Here is a tiny trained network, its code and every weight. The questions are about switching its units off for an input and a target symbol, where a switched-off unit gives its printed mean instead of its output.

import numpy as np


def w(rows, s, z=0):
    codes = np.array(rows[::2]) - 128.0
    scale = np.full(codes.shape[1], s)
    scale[-1] = z or s
    return codes * scale


def norm(h):
    return h / np.sqrt((h * h).mean(-1, keepdims=True) + 1e-5)


def f(y):
    return y / 2 * (1 + np.tanh(0.7978845608 * (y + 0.044715 * y**3)))


def softmax(a):
    e = np.exp(a - a.max(-1, keepdims=True))
    return e / e.sum(-1, keepdims=True)


def log_softmax(a):
    a = a - a.max(-1, keepdims=True)
    return a - np.log(np.exp(a).sum(-1, keepdims=True))


def net(x, mask):
    ids = ['ΦΩαεθσψ'.index(c) for c in x.split()]
    T = len(ids)
    res = E[ids] + P[:T]
    u = 0
    for l in range(3):
        r = norm(res)
        for j in range(3):
            rows = slice(2 * j, 2 * j + 2)
            q, k, v = (r @ M[l][rows].T for M in (Q, K, V))
            z = softmax(np.where(np.tri(T) > 0, q @ k.T / 2**0.5, -1e9)) @ v
            o = O[l][rows]
            res = res + np.where(mask[u + j], z, o[:, -1]) @ o[:, :-1]
        u += 3
        y = f(norm(res) @ A[l][:, :-1].T + A[l][:, -1])
        res = res + np.where(mask[u : u + 8], y, B[l][:, -1]) @ B[l][:, :-1]
        u += 8
    return log_softmax(norm(res)[-1] @ U[:, :-1].T + U[:, -1])


Q, K, V, O, A, B = {}, {}, {}, {}, {}, {}
E = w([
[117,37,158,141,119],'Φ',
[80,117,181,221,158],'Ω',
[127,150,253,164,49],'α',
[126,158,34,209,86],'ε',
[131,76,84,143,118],'θ',
[160,91,37,177,57],'σ',
[191,111,167,171,145],'ψ',
],0.0072)
P = w([
[89,181,138,4,192],'0',
[101,58,112,133,139],'1',
[128,70,123,147,141],'2',
[124,78,134,159,150],'3',
[133,103,116,170,150],'4',
[141,98,130,193,160],'5',
[149,99,125,193,161],'6',
[147,97,150,215,178],'7',
[141,92,144,227,167],'8',
],0.0036)
Q[0] = w([
[151,61,161,194,107],'L0H1',
[67,3,28,196,112],'L0H1',
[76,231,167,28,158],'L0H2',
[99,93,165,199,192],'L0H2',
[120,160,183,98,52],'L0H3',
[185,180,166,160,79],'L0H3',
],0.0066)
K[0] = w([
[131,185,201,47,160],'L0H1',
[91,203,230,65,3],'L0H1',
[175,232,79,198,240],'L0H2',
[123,95,150,212,134],'L0H2',
[129,19,129,219,73],'L0H3',
[144,114,170,208,21],'L0H3',
],0.0049)
V[0] = w([
[193,173,131,66,210],'L0H1',
[156,114,134,149,29],'L0H1',
[227,113,131,115,111],'L0H2',
[198,2,91,195,215],'L0H2',
[155,58,76,175,142],'L0H3',
[169,96,130,138,200],'L0H3',
],0.0038)
O[0] = w([
[130,247,221,227,170,87],'L0H1',
[119,2,122,224,221,150],'L0H1',
[68,152,228,211,217,140],'L0H2',
[69,61,134,186,79,253],'L0H2',
[29,97,108,69,171,202],'L0H3',
[136,63,68,96,127,140],'L0H3',
],0.0028,0.0046)
A[0] = w([
[99,128,182,133,253,157],'L0N1',
[68,96,55,187,224,169],'L0N2',
[43,125,34,184,126,118],'L0N3',
[140,115,131,119,98,25],'L0N4',
[108,39,205,186,198,245],'L0N5',
[98,122,99,45,178,48],'L0N6',
[73,80,176,102,81,192],'L0N7',
[98,141,155,151,172,118],'L0N8',
],0.0048,0.0011)
B[0] = w([
[159,125,4,109,53,131],'L0N1',
[141,69,156,131,173,226],'L0N2',
[141,67,216,129,215,226],'L0N3',
[117,168,171,132,156,123],'L0N4',
[158,195,10,108,115,255],'L0N5',
[124,20,103,182,31,105],'L0N6',
[149,206,83,237,106,168],'L0N7',
[128,90,27,149,113,125],'L0N8',
],0.0042,0.0045)
Q[1] = w([
[198,107,45,221,253],'L1H1',
[116,203,173,66,127],'L1H1',
[135,19,64,197,155],'L1H2',
[77,168,152,27,95],'L1H2',
[161,113,140,32,191],'L1H3',
[148,109,121,116,86],'L1H3',
],0.0071)
K[1] = w([
[60,154,37,3,129],'L1H1',
[169,58,131,180,216],'L1H1',
[126,173,169,219,24],'L1H2',
[131,98,131,74,250],'L1H2',
[100,69,14,69,182],'L1H3',
[156,111,166,180,221],'L1H3',
],0.0061)
V[1] = w([
[146,83,161,198,136],'L1H1',
[174,82,128,32,106],'L1H1',
[163,151,110,132,33],'L1H2',
[125,216,220,107,160],'L1H2',
[165,145,171,158,123],'L1H3',
[152,199,164,253,139],'L1H3',
],0.0054)
O[1] = w([
[85,132,149,117,232,141],'L1H1',
[180,215,122,126,150,122],'L1H1',
[178,137,198,249,178,147],'L1H2',
[88,36,101,198,110,2],'L1H2',
[62,190,131,145,231,112],'L1H3',
[63,254,144,108,231,137],'L1H3',
],0.0042,0.0057)
A[1] = w([
[23,180,179,59,134,85],'L1N1',
[161,101,201,49,142,3],'L1N2',
[145,109,180,159,124,59],'L1N3',
[105,88,122,198,143,112],'L1N4',
[187,253,132,64,123,175],'L1N5',
[183,24,117,55,54,153],'L1N6',
[129,35,184,155,62,142],'L1N7',
[151,164,183,201,34,95],'L1N8',
],0.005,0.0024)
B[1] = w([
[225,133,255,200,91,103],'L1N1',
[134,45,83,162,46,94],'L1N2',
[62,150,39,39,108,118],'L1N3',
[130,167,66,19,142,197],'L1N4',
[46,15,217,127,144,137],'L1N5',
[82,187,147,157,252,253],'L1N6',
[112,210,122,134,88,190],'L1N7',
[46,123,117,185,224,125],'L1N8',
],0.0037,0.0034)
Q[2] = w([
[82,206,238,62,87],'L2H1',
[180,156,178,24,133],'L2H1',
[136,90,146,157,20],'L2H2',
[61,174,192,114,153],'L2H2',
[7,204,254,14,70],'L2H3',
[215,117,78,182,204],'L2H3',
],0.0076)
K[2] = w([
[171,63,25,116,183],'L2H1',
[169,131,40,143,125],'L2H1',
[78,131,144,160,254],'L2H2',
[170,59,73,110,148],'L2H2',
[182,36,99,152,189],'L2H3',
[37,173,185,108,78],'L2H3',
],0.0088)
V[2] = w([
[83,151,49,253,112],'L2H1',
[55,12,141,141,45],'L2H1',
[161,102,157,137,17],'L2H2',
[132,214,180,111,156],'L2H2',
[188,6,110,210,137],'L2H3',
[29,90,113,10,138],'L2H3',
],0.0056)
O[2] = w([
[123,72,125,203,75,170],'L2H1',
[176,82,53,246,193,13],'L2H1',
[184,159,88,86,125,2],'L2H2',
[134,144,175,39,126,116],'L2H2',
[185,59,140,53,199,125],'L2H3',
[2,100,77,109,106,117],'L2H3',
],0.0053,0.0045)
A[2] = w([
[125,65,43,42,197,156],'L2N1',
[212,141,148,5,149,65],'L2N2',
[185,141,143,160,112,93],'L2N3',
[1,99,144,80,179,2],'L2N4',
[204,30,131,139,116,14],'L2N5',
[54,129,82,60,68,57],'L2N6',
[53,74,61,126,102,124],'L2N7',
[51,103,202,119,42,77],'L2N8',
],0.0067,0.00091)
B[2] = w([
[40,98,210,181,187,224],'L2N1',
[73,195,2,181,113,172],'L2N2',
[144,112,191,83,105,141],'L2N3',
[228,58,138,48,128,253],'L2N4',
[126,103,138,48,123,138],'L2N5',
[223,104,18,245,114,163],'L2N6',
[149,108,129,12,47,206],'L2N7',
[77,214,164,128,100,177],'L2N8',
],0.005,0.0047)
U = w([
[84,140,69,113,9,156],'Φ',
[62,215,30,132,218,126],'Ω',
[58,204,255,102,93,148],'α',
[128,138,149,197,201,2],'ε',
[112,41,167,71,207,174],'θ',
[188,69,169,216,55,45],'σ',
[241,204,100,104,141,195],'ψ',
],0.0082,0.0046)

Each question gives the input, a string of symbols that net reads in full, and the target symbol t.
The units are the heads (2 rows each of Q, K, V and O) and the neurons (one row each of A and B). Each row of codes is followed by its name. A weight is (code - 128) times the scale printed after its matrix; where a second scale follows, it is the last column's (O, A, B and U).
mask holds one flag per unit, layer by layer, with each layer's heads first. A switched-off unit (its flag False) gives its mean, the last column of its rows in O or B, instead of its output. The means were averaged over made-up inputs and are rounded, as every weight is.
A unit's drop is (log p(t) with every unit on - log p(t) with that unit switched off) / (log p(t) with every unit on - log p(t) with every unit switched off).
The circuit of an input: a set's keep is (log p(t) with only the set's units on - log p(t) with every unit switched off) / (log p(t) with every unit on - log p(t) with every unit switched off). Starting from the 12 units with the biggest drops (on a tie, the unit counted first), units are removed one at a time, each time the one whose removal leaves the highest keep (on an exact tie, the one counted first), for as long as the keep stays at least 0.8.
circuit, biggest first: the units of the circuit, biggest drop first
k most important neurons: the k neurons with the biggest drops, biggest first
k most important neurons of layer l: the k neurons of layer l with the biggest drops, biggest first
which heads matter: for each layer, one digit per head in row order, 1 if its drop is at least 0.15 and else 0, layers parted by /
input Φ σ Φ ε Φ θ, target ψ: 2 most important neurons -> (L0N3, L0N7)
input α α σ Φ Φ, target ε: which heads matter -> 001 / 011 / 001
input σ α Φ σ σ σ Ω, target Ω: circuit, biggest first -> (L0N5, L2N1)
input ψ Φ θ Φ ψ σ Φ, target α: 2 most important neurons of layer 0 -> (L0N5, L0N7)
input σ ψ α σ ε, target ε: circuit, biggest first -> (L0N3, L1H2)
input ψ ε σ ψ θ, target α: circuit, biggest first -> (L0H1, L2H1)
input α σ σ ε Φ ε Ω ψ ψ, target ψ: circuit, biggest first -> (L2N1)
input θ Ω Φ σ α σ θ ψ, target ψ: circuit, biggest first -> (L2N1, L0N5)
input α ε σ σ ε θ Φ, target Φ: circuit, biggest first -> (L2H3, L2N1)
input ε σ ψ σ σ Ω Φ, target Φ: which heads matter -> 010 / 010 / 001
input Ω σ σ ψ, target σ: 3 most important neurons -> (L0N3, L1N8, L0N5)
input Ω ε Φ, target σ: 3 most important neurons of layer 1 -> (L1N4, L1N5, L1N8)
input ε σ Ω, target Φ: which heads matter -> 010 / 010 / 000
input ψ ε θ, target α: which heads matter -> 100 / 001 / 101
input θ ψ ψ ψ θ, target Ω: which heads matter -> 110 / 111 / 000
input Φ ψ σ θ σ Φ Φ, target ψ: which heads matter -> 100 / 011 / 001
input θ Φ θ σ σ ψ ψ Φ ψ, target Ω: which heads matter -> 010 / 111 / 000
input Ω Ω Φ Φ Φ σ Φ Ω, target σ: 3 most important neurons of layer 0 -> (L0N5, L0N3, L0N1)
input θ Φ σ σ Φ σ ε Φ, target Ω: 3 most important neurons -> (L0N6, L2N2, L0N5)
input Ω σ σ ε σ θ, target σ: 3 most important neurons of layer 0 -> (L0N3, L0N2, L0N1)
input σ θ ε Φ θ α σ ε ε, target ε: 3 most important neurons -> (L1N1, L0N3, L1N5)
input θ Φ Φ Φ σ, target Ω: 3 most important neurons -> (L0N6, L0N5, L2N2)
input ψ ε σ ψ σ σ σ Φ ε, target α: which heads matter -> 100 / 001 / 100
input θ ψ Φ, target Ω: most important neuron of layer 1 -> (L1N6)
input ψ ε σ σ ψ, target α: which heads matter -> 100 / 001 / 000
input α α σ σ, target ε: which heads matter -> 001 / 011 / 001
input θ Φ Φ θ ψ, target Ω: most important neuron of layer 1 -> (L1N6)
input Φ Φ ε, target ψ: 3 most important neurons of layer 0 -> (L0N3, L0N7, L0N2)
input θ σ σ, target Ω: 4 most important neurons -> (L0N6, L2N2, L0N5, L1N6)
input Φ Ω Φ α α σ Φ, target ψ: 3 most important neurons of layer 0 -> (L0N3, L0N5, L0N2)
